Below are the code and all the weights of a small trained network. Each question names an input and a target symbol and asks about switching units off, where a switched-off unit gives its printed mean instead of its output.

import numpy as np


def w(rows, s, z=0):
    codes = np.array(rows[::2]) - 128.0
    scale = np.full(codes.shape[1], s)
    scale[-1] = z or s
    return codes * scale


def f(y):
    return np.maximum(y, 0)


def softmax(a):
    e = np.exp(a - a.max(-1, keepdims=True))
    return e / e.sum(-1, keepdims=True)


def log_softmax(a):
    a = a - a.max(-1, keepdims=True)
    return a - np.log(np.exp(a).sum(-1, keepdims=True))


def net(x, mask):
    ids = ['αγζθμξφψ'.index(c) for c in x.split()]
    T = len(ids)
    res = E[ids] + P[:T]
    r = res
    for j in range(3):
        rows = slice(3 * j, 3 * j + 3)
        q, k, v = (r @ M[0][rows].T for M in (Q, K, V))
        z = softmax(np.where(np.tri(T) > 0, q @ k.T / 3**0.5, -1e9)) @ v
        o = O[0][rows]
        res = res + np.where(mask[j], z, o[:, -1]) @ o[:, :-1]
    y = f(res @ A[0][:, :-1].T + A[0][:, -1])
    res = res + np.where(mask[3:19], y, B[0][:, -1]) @ B[0][:, :-1]
    return log_softmax(res[-1] @ U[:, :-1].T + U[:, -1])


Q, K, V, O, A, B = {}, {}, {}, {}, {}, {}
E = w([
[153,175,153,101,159],'α',
[172,55,104,114,211],'γ',
[127,105,117,72,68],'ζ',
[170,131,29,121,141],'θ',
[50,214,129,107,126],'μ',
[84,96,47,135,203],'ξ',
[34,129,52,121,144],'φ',
[117,251,170,108,152],'ψ',
],0.021)
P = w([
[135,142,112,9,119],'0',
[125,142,83,137,160],'1',
[143,179,78,118,152],'2',
[140,177,85,99,153],'3',
[109,134,126,118,173],'4',
[112,136,110,127,174],'5',
[118,166,123,121,168],'6',
[87,144,119,111,173],'7',
],0.014)
Q[0] = w([
[129,103,172,181,131],'H0',
[134,160,83,44,99],'H0',
[136,158,77,63,188],'H0',
[134,87,161,122,96],'H1',
[82,141,95,74,161],'H1',
[148,176,85,40,176],'H1',
[110,127,150,166,201],'H2',
[178,48,197,187,10],'H2',
[108,128,136,185,110],'H2',
],0.013)
K[0] = w([
[92,105,130,132,74],'H0',
[109,113,134,51,148],'H0',
[120,139,88,52,145],'H0',
[97,145,86,178,156],'H1',
[106,115,159,55,104],'H1',
[143,104,107,27,115],'H1',
[157,95,127,169,55],'H2',
[128,185,109,249,229],'H2',
[77,127,96,197,141],'H2',
],0.013)
V[0] = w([
[141,109,110,88,2],'H0',
[127,102,49,165,64],'H0',
[99,143,77,153,200],'H0',
[31,159,120,123,121],'H1',
[143,141,89,153,185],'H1',
[133,158,162,98,90],'H1',
[198,83,112,128,192],'H2',
[93,89,43,80,84],'H2',
[108,141,117,197,148],'H2',
],0.016)
O[0] = w([
[179,36,147,88,104,103],'H0',
[100,125,145,105,15,82],'H0',
[95,199,87,155,93,212],'H0',
[250,200,123,236,95,201],'H1',
[73,150,36,149,38,132],'H1',
[196,68,132,149,146,178],'H1',
[34,138,45,58,113,93],'H2',
[168,118,194,88,44,247],'H2',
[101,154,123,160,115,24],'H2',
],0.011,0.015)
A[0] = w([
[187,147,110,192,113,129],'N0',
[133,163,136,65,80,138],'N1',
[99,174,139,130,95,82],'N2',
[88,147,95,88,73,143],'N3',
[154,172,193,58,103,253],'N4',
[120,128,129,179,77,121],'N5',
[127,97,68,116,154,140],'N6',
[189,139,109,34,162,119],'N7',
[150,137,182,161,81,82],'N8',
[7,179,192,48,152,42],'N9',
[124,179,67,122,143,114],'N10',
[145,201,153,187,179,216],'N11',
[130,114,139,128,168,199],'N12',
[142,127,138,201,100,131],'N13',
[150,85,182,177,184,93],'N14',
[73,145,73,119,188,206],'N15',
],0.012,0.0027)
B[0] = w([
[56,124,251,138,106,243],'N0',
[105,99,120,126,136,197],'N1',
[190,140,106,169,171,173],'N2',
[67,187,160,170,120,195],'N3',
[103,91,37,190,131,207],'N4',
[175,164,116,50,236,163],'N5',
[85,158,153,164,72,149],'N6',
[66,131,123,170,172,185],'N7',
[175,174,139,31,136,195],'N8',
[167,70,165,92,102,183],'N9',
[58,114,120,153,194,177],'N10',
[80,35,66,128,105,254],'N11',
[181,182,12,56,160,157],'N12',
[150,109,159,3,185,189],'N13',
[102,129,122,176,27,209],'N14',
[211,221,206,129,189,169],'N15',
],0.0057,0.034)
U = w([
[173,158,1,54,237,112],'α',
[90,138,113,64,183,87],'γ',
[154,105,58,74,149,203],'ζ',
[91,135,86,102,64,132],'θ',
[122,161,185,180,92,2],'μ',
[150,225,60,171,100,185],'ξ',
[193,199,72,60,144,115],'φ',
[98,121,112,209,161,189],'ψ',
],0.0065,0.004)

Each question gives the input, a string of symbols that net reads in full, and the target symbol t.
The units are the heads (3 rows each of Q, K, V and O) and the neurons (one row each of A and B). Each row of codes is followed by its name. A weight is (code - 128) times the scale printed after its matrix; where a second scale follows, it is the last column's (O, A, B and U).
mask holds one flag per unit, heads first, then neurons. A switched-off unit (its flag False) gives its mean, the last column of its rows in O or B, instead of its output. The means were averaged over made-up inputs and are rounded, as every weight is.
A unit's drop is (log p(t) with every unit on - log p(t) with that unit switched off) / (log p(t) with every unit on - log p(t) with every unit switched off).
The circuit of an input: a set's keep is (log p(t) with only the set's units on - log p(t) with every unit switched off) / (log p(t) with every unit on - log p(t) with every unit switched off). Starting from the 12 units with the biggest drops (on a tie, the unit counted first), units are removed one at a time, each time the one whose removal leaves the highest keep (on an exact tie, the one counted first), for as long as the keep stays at least 0.8.
units of the circuit, in order: the units of the circuit, biggest drop first
most important unit: the unit with the biggest drop
top k neurons: the k neurons with the biggest drops, biggest first
heads that matter: for each layer, one digit per head in row order, 1 if its drop is at least 0.15 and else 0, layers parted by /
input γ ξ φ θ ψ ψ, target γ: heads that matter : 011
input φ μ α θ, target φ: most important unit : N8
input α α α ζ, target α: units of the circuit, in order : H2, H0
input α ξ φ φ, target α: units of the circuit, in order : N0, H2
input α γ γ, target α: top 2 neurons : N0, N12
input ψ α μ φ, target ψ: units of the circuit, in order : H2, N8
input ψ φ θ ψ μ φ θ, target ψ: heads that matter : 001
input φ ψ φ α ψ μ ξ, target φ: units of the circuit, in order : H2, N8, N13, H1
input ψ ψ ζ γ, target ψ: units of the circuit, in order : N8, N13
input α ξ α φ ξ θ φ γ, target α: units of the circuit, in order : N0, H2
input θ μ ψ ξ ξ, target θ: units of the circuit, in order : H2, H0
input ζ θ ζ ξ γ ξ α, target ζ: units of the circuit, in order : N4, H1, H2
input μ γ θ, target μ: units of the circuit, in order : N0, H1
input θ γ ψ, target θ: heads that matter : 111
input γ γ α, target γ: units of the circuit, in order : H1
input ζ ζ ψ ξ μ φ, target ζ: units of the circuit, in order : N0, H2, H1
input ξ α γ, target ξ: units of the circuit, in order : H1, H0
input φ α ψ μ ψ α φ, target φ: top 3 neurons : N8, N5, N13
input ζ ψ θ, target ζ: heads that matter : 100
input μ μ θ φ ξ ψ α φ, target μ: heads that matter : 011
input ξ α α μ, target ξ: most important unit : N3
input ψ μ μ, target ψ: heads that matter : 101
input φ ξ θ, target φ: heads that matter : 001
input ψ γ μ μ μ ψ, target ψ: heads that matter : 101
